a =
[[140 112 129 143 114 124 145 118 119 145 122 116 144]
 [126 153 120 107 145 143 105 122 152 123 106 142 145]
 [143 139 131 122 115 112 114 120 129 137 143 144 140]
 [133 123 114 114 121 132 141 143 136 126 116 113 119]
 [130 124 119 115 114 115 118 123 129 135 139 142 142]
 [136 126 116 109 105 105 109 117 126 136 145 150 152]
 [117 104 120 146 150 126 105 113 140 152 134 108 107]
 [115 110 109 110 114 119 127 134 141 146 147 146 142]
 [118 106 145 145 105 118 154 129 102 135 152 113 109]
 [134 141 142 135 124 116 114 119 130 139 142 138 128]
 [123 148 135 108 120 147 138 110 117 146 140 111 114]
 [145 125 109 116 138 147 132 112 112 132 147 138 116]
 [115 119 143 131 112 129 144 122 114 139 139 114 121]]
a[0][0] => 140
a[9][10] => 142
a[9][4] => 124
a[2][4] => 115
a[9] => [134, 141, 142, 135, 124, 116, 114, 119, 130, 139, 142, 138, 128]
a[4][1] => 124
a[1][12] => 145
a[4][5] => 115
a[:, 11] => [116, 142, 144, 113, 142, 150, 108, 146, 113, 138, 111, 138, 114]
a[3][2] => 114
a[5][8] => 126
a[3][7] => 143
a[12][8] => 114
a[:, 9] => [145, 123, 137, 126, 135, 136, 152, 146, 135, 139, 146, 132, 139]
a[2][5] => 112
a[0][4] => 114
a[3][0] => 133
a[11][1] => 125
a[2][2] => 131
a[2][10] => 143
a[10][3] => 108
a[0][11] => 116
a[:, 3] => [143, 107, 122, 114, 115, 109, 146, 110, 145, 135, 108, 116, 131]
a[6][4] => 150
a[8][7] => 129
a[:, 2] => [129, 120, 131, 114, 119, 116, 120, 109, 145, 142, 135, 109, 143]
a[5][11] => 150
a[5][2] => 116
a[2][0] => 143
a[4][7] => 123
a[10][4] => 120
a[2][9] => 137
a[6][2] => 120
a[10][6] => 138
a[5][1] => 126

m =
[[132 136 126 124 124 133 134 113 136 124 127 124 132]
 [143 136 123 142 140 121 133 144 125 132 127 130 124]
 [141 130 118 141 115 129 106 143 127 122 133 113 108]
 [138 141 123 126 117 135 128 111 140 120 128 117 126]
 [133 127 122 133 110 133 105 132 129 120 133 113 112]
 [133 125 123 136 117 128 108 141 124 124 132 118 113]
 [142 141 125 135 143 123 145 131 130 133 124 133 133]
 [129 126 126 131 122 129 119 133 127 126 130 123 121]
 [142 136 123 141 140 121 133 144 124 133 127 130 124]]
m[0][0]: 132
m[8][1]: 136
m[1][12]: 124
m[2][12]: 108
m[3][4]: 117
m[:, 4]: [124, 140, 115, 117, 110, 117, 143, 122, 140]
m[:, 5]: [133, 121, 129, 135, 133, 128, 123, 129, 121]
m[5][5]: 128
m[7][1]: 126
m[6][11]: 133
m[1]: [143, 136, 123, 142, 140, 121, 133, 144, 125, 132, 127, 130, 124]
m[6][9]: 133
m[4][3]: 133
m[:, 3]: [124, 142, 141, 126, 133, 136, 135, 131, 141]
m[7]: [129, 126, 126, 131, 122, 129, 119, 133, 127, 126, 130, 123, 121]
m[0][5]: 133
m[4][5]: 133
m[:, 0]: [132, 143, 141, 138, 133, 133, 142, 129, 142]
m[3][8]: 140
m[1][8]: 125
m[7][10]: 130
m[6][1]: 141
m[5][3]: 136
m[8][3]: 141
m[:, 10]: [127, 127, 133, 128, 133, 132, 124, 130, 127]
m[1][0]: 143
m[2][3]: 141
m[:, 12]: [132, 124, 108, 126, 112, 113, 133, 121, 124]
m[4][1]: 127
m[6][4]: 143
m[8]: [142, 136, 123, 141, 140, 121, 133, 144, 124, 133, 127, 130, 124]

W =
array([[138, 118, 140, 124, 119, 127, 138, 137, 136, 126, 137],
       [127, 127, 132, 134, 130, 124, 150, 127, 128, 128, 136],
       [132, 126, 134, 122, 121, 125, 131, 125, 125, 133, 137],
       [127, 124, 126, 129, 130, 130, 131, 125, 129, 122, 111],
       [119, 141, 126, 127, 129, 133, 122, 122, 124, 136, 127],
       [131, 132, 120, 122, 134, 124, 123, 130, 128, 124, 114],
       [132, 133, 121, 126, 124, 127, 131, 126, 126, 121, 128]])
W[0][-11] => 138
W[-5] => [132, 126, 134, 122, 121, 125, 131, 125, 125, 133, 137]
W[-5][-4] => 125
W[3][-9] => 126
W[-3][-1] => 127
W[5][9] => 124
W[0][10] => 137
W[-7][3] => 124
W[-6][5] => 124
W[-6][4] => 130
W[-4][-4] => 125
W[:, -4] => [137, 127, 125, 125, 122, 130, 126]
W[:, 3] => [124, 134, 122, 129, 127, 122, 126]
W[4][-11] => 119
W[-6][-9] => 132
W[6] => [132, 133, 121, 126, 124, 127, 131, 126, 126, 121, 128]
W[4][-6] => 133
W[3][0] => 127
W[5][0] => 131
W[0] => [138, 118, 140, 124, 119, 127, 138, 137, 136, 126, 137]
W[:, -3] => [136, 128, 125, 129, 124, 128, 126]
W[4][1] => 141
W[2][3] => 122
W[3] => [127, 124, 126, 129, 130, 130, 131, 125, 129, 122, 111]
W[6][-7] => 124
W[1][10] => 136
W[1][-11] => 127
W[-3][8] => 124
W[-6][1] => 127
W[-5][5] => 125
W[4][-9] => 126
W[0][-7] => 119
W[6][-5] => 131

grid = array([136, 121, 151, 136, 147, 121, 143])
grid[0]	136
grid[1]	121
grid[4]	147
grid[2]	151

arr =
[[153 140 128 128 128 131]
 [128 131 152 141 129 128]
 [128 128 131 153 139 129]]
arr[-3,-6] => 153
arr[-3,-1] => 131
arr[-1,-6] => 128
arr[-1,-2] => 139
arr[0,2] => 128
arr[-1] => [128, 128, 131, 153, 139, 129]
